Below is a small trained network, with its code and all its weights. Each question gives an input and a class and asks what happens when units are switched off, that is, made to give their printed mean instead of their output.

import numpy as np


def w(rows, s, z=0):
    codes = np.array(rows[::2]) - 128.0
    scale = np.full(codes.shape[1], s)
    scale[-1] = z or s
    return codes * scale


def norm(h):
    return h / np.sqrt((h * h).mean(-1, keepdims=True) + 1e-5)


def f(y):
    return np.maximum(y, 0)


def log_softmax(a):
    a = a - a.max(-1, keepdims=True)
    return a - np.log(np.exp(a).sum(-1, keepdims=True))


def net(x, mask):
    res = np.array(x, float).reshape(1, 3) / 4 @ E
    u = 0
    for l in range(3):
        y = f(norm(res) @ A[l][:, :-1].T + A[l][:, -1])
        res = res + np.where(mask[u : u + 6], y, B[l][:, -1]) @ B[l][:, :-1]
        u += 6
    return log_softmax(norm(res)[-1] @ U[:, :-1].T + U[:, -1])


A, B = {}, {}
E = w([
[117,179,98,169,181,132],'x0',
[128,134,35,148,8,95],'x1',
[189,156,151,115,117,189],'x2',
],0.012)
A[0] = w([
[111,53,161,119,99,66,58],'L0N0',
[171,1,243,128,166,164,111],'L0N1',
[210,128,152,67,158,169,117],'L0N2',
[1,158,44,187,150,20,167],'L0N3',
[213,193,60,180,124,127,40],'L0N4',
[186,131,154,56,86,168,3],'L0N5',
],0.0093,0.0059)
B[0] = w([
[114,142,163,72,84,55,168],'L0N0',
[114,211,149,177,149,137,237],'L0N1',
[114,45,180,161,150,79,184],'L0N2',
[199,19,144,248,142,104,254],'L0N3',
[143,200,174,130,65,116,166],'L0N4',
[165,40,138,191,100,103,151],'L0N5',
],0.012,0.009)
A[1] = w([
[137,75,133,80,107,199,82],'L1N0',
[117,119,2,168,115,126,109],'L1N1',
[110,118,139,190,143,141,123],'L1N2',
[61,154,162,121,215,127,124],'L1N3',
[144,188,57,117,105,147,2],'L1N4',
[145,32,24,132,79,59,126],'L1N5',
],0.012,0.0028)
B[1] = w([
[85,68,80,135,152,191,135],'L1N0',
[117,79,207,176,251,93,172],'L1N1',
[161,90,99,99,149,67,209],'L1N2',
[99,129,93,78,165,155,216],'L1N3',
[113,190,156,161,159,93,140],'L1N4',
[61,85,155,72,139,154,255],'L1N5',
],0.011,0.0093)
A[2] = w([
[155,158,133,127,174,122,71],'L2N0',
[164,87,91,75,100,116,144],'L2N1',
[52,148,82,71,127,100,161],'L2N2',
[197,170,115,138,94,86,4],'L2N3',
[184,88,129,149,205,167,191],'L2N4',
[68,117,144,1,208,80,143],'L2N5',
],0.013,0.0031)
B[2] = w([
[153,82,31,99,83,193,165],'L2N0',
[12,206,161,49,126,140,152],'L2N1',
[100,86,147,151,90,114,153],'L2N2',
[147,158,99,218,64,94,146],'L2N3',
[121,2,108,209,158,87,243],'L2N4',
[180,237,43,87,93,188,255],'L2N5',
],0.01,0.0098)
U = w([
[146,189,134,174,81,116,75],'0',
[67,91,155,43,70,152,80],'1',
[134,32,161,197,172,77,254],'2',
[121,209,128,57,158,181,10],'3',
[154,130,69,125,252,204,143],'4',
],0.019,0.0041)

Each question gives the input, the list of numbers given to net, and the class t.
The units are the neurons (one row each of A and B). Each row of codes is followed by its name. A weight is (code - 128) times the scale printed after its matrix; where a second scale follows, it is the last column's (A, B and U).
mask holds one flag per neuron, layer by layer. A switched-off neuron (its flag False) gives its mean, the last column of its row in B, instead of its output. The means were averaged over made-up inputs and are rounded, as every weight is.
A unit's drop is (log p(t) with every unit on - log p(t) with that unit switched off) / (log p(t) with every unit on - log p(t) with every unit switched off).
The circuit of an input: a set's keep is (log p(t) with only the set's units on - log p(t) with every unit switched off) / (log p(t) with every unit on - log p(t) with every unit switched off). Starting from the 12 units with the biggest drops (on a tie, the unit counted first), units are removed one at a time, each time the one whose removal leaves the highest keep (on an exact tie, the one counted first), for as long as the keep stays at least 0.8.
units of the circuit, in order: the units of the circuit, biggest drop first
top k neurons: the k neurons with the biggest drops, biggest first
top k neurons in layer l: the k neurons of layer l with the biggest drops, biggest first
drop when u is switched off: that unit's drop, to one decimal
input [-8,4,6], class 1: units of the circuit, in order	L0N3
input [-8,0,-3], class 0: top 2 neurons	L0N3, L0N1
input [-8,-6,-1], class 3: top 2 neurons	L0N3, L2N5
input [-1,5,6], class 0: top 2 neurons	L0N4, L0N3
input [-5,3,6], class 1: top 2 neurons in layer 2	L2N1, L2N4
input [-6,3,-6], class 1: top 3 neurons	L1N5, L0N0, L2N4
input [2,5,4], class 0: top 3 neurons	L0N4, L0N3, L2N4
input [-3,-5,2], class 4: top 3 neurons	L0N3, L1N3, L2N5
input [0,6,6], class 0: top 3 neurons	L0N4, L0N3, L2N4
input [0,1,2], class 0: top 2 neurons in layer 0	L0N4, L0N3
input [-1,4,6], class 1: top 3 neurons	L0N1, L0N5, L0N3
input [-5,-7,3], class 4: top 2 neurons	L0N3, L1N3
input [-8,-5,0], class 4: top 2 neurons	L0N3, L1N5
input [6,3,4], class 0: units of the circuit, in order	L0N4
input [-7,-8,3], class 4: top 4 neurons	L0N3, L1N3, L2N5, L0N1
input [5,0,3], class 0: top 3 neurons	L0N4, L0N3, L1N5
input [7,5,4], class 0: top 2 neurons in layer 0	L0N4, L0N2
input [-7,1,-5], class 1: drop when L1N2 is switched off	0.0
input [6,-4,1], class 4: drop when L0N3 is switched off	2.0
input [-3,-6,-2], class 4: drop when L0N3 is switched off	0.5
input [-2,1,1], class 1: top neuron in layer 0	L0N3
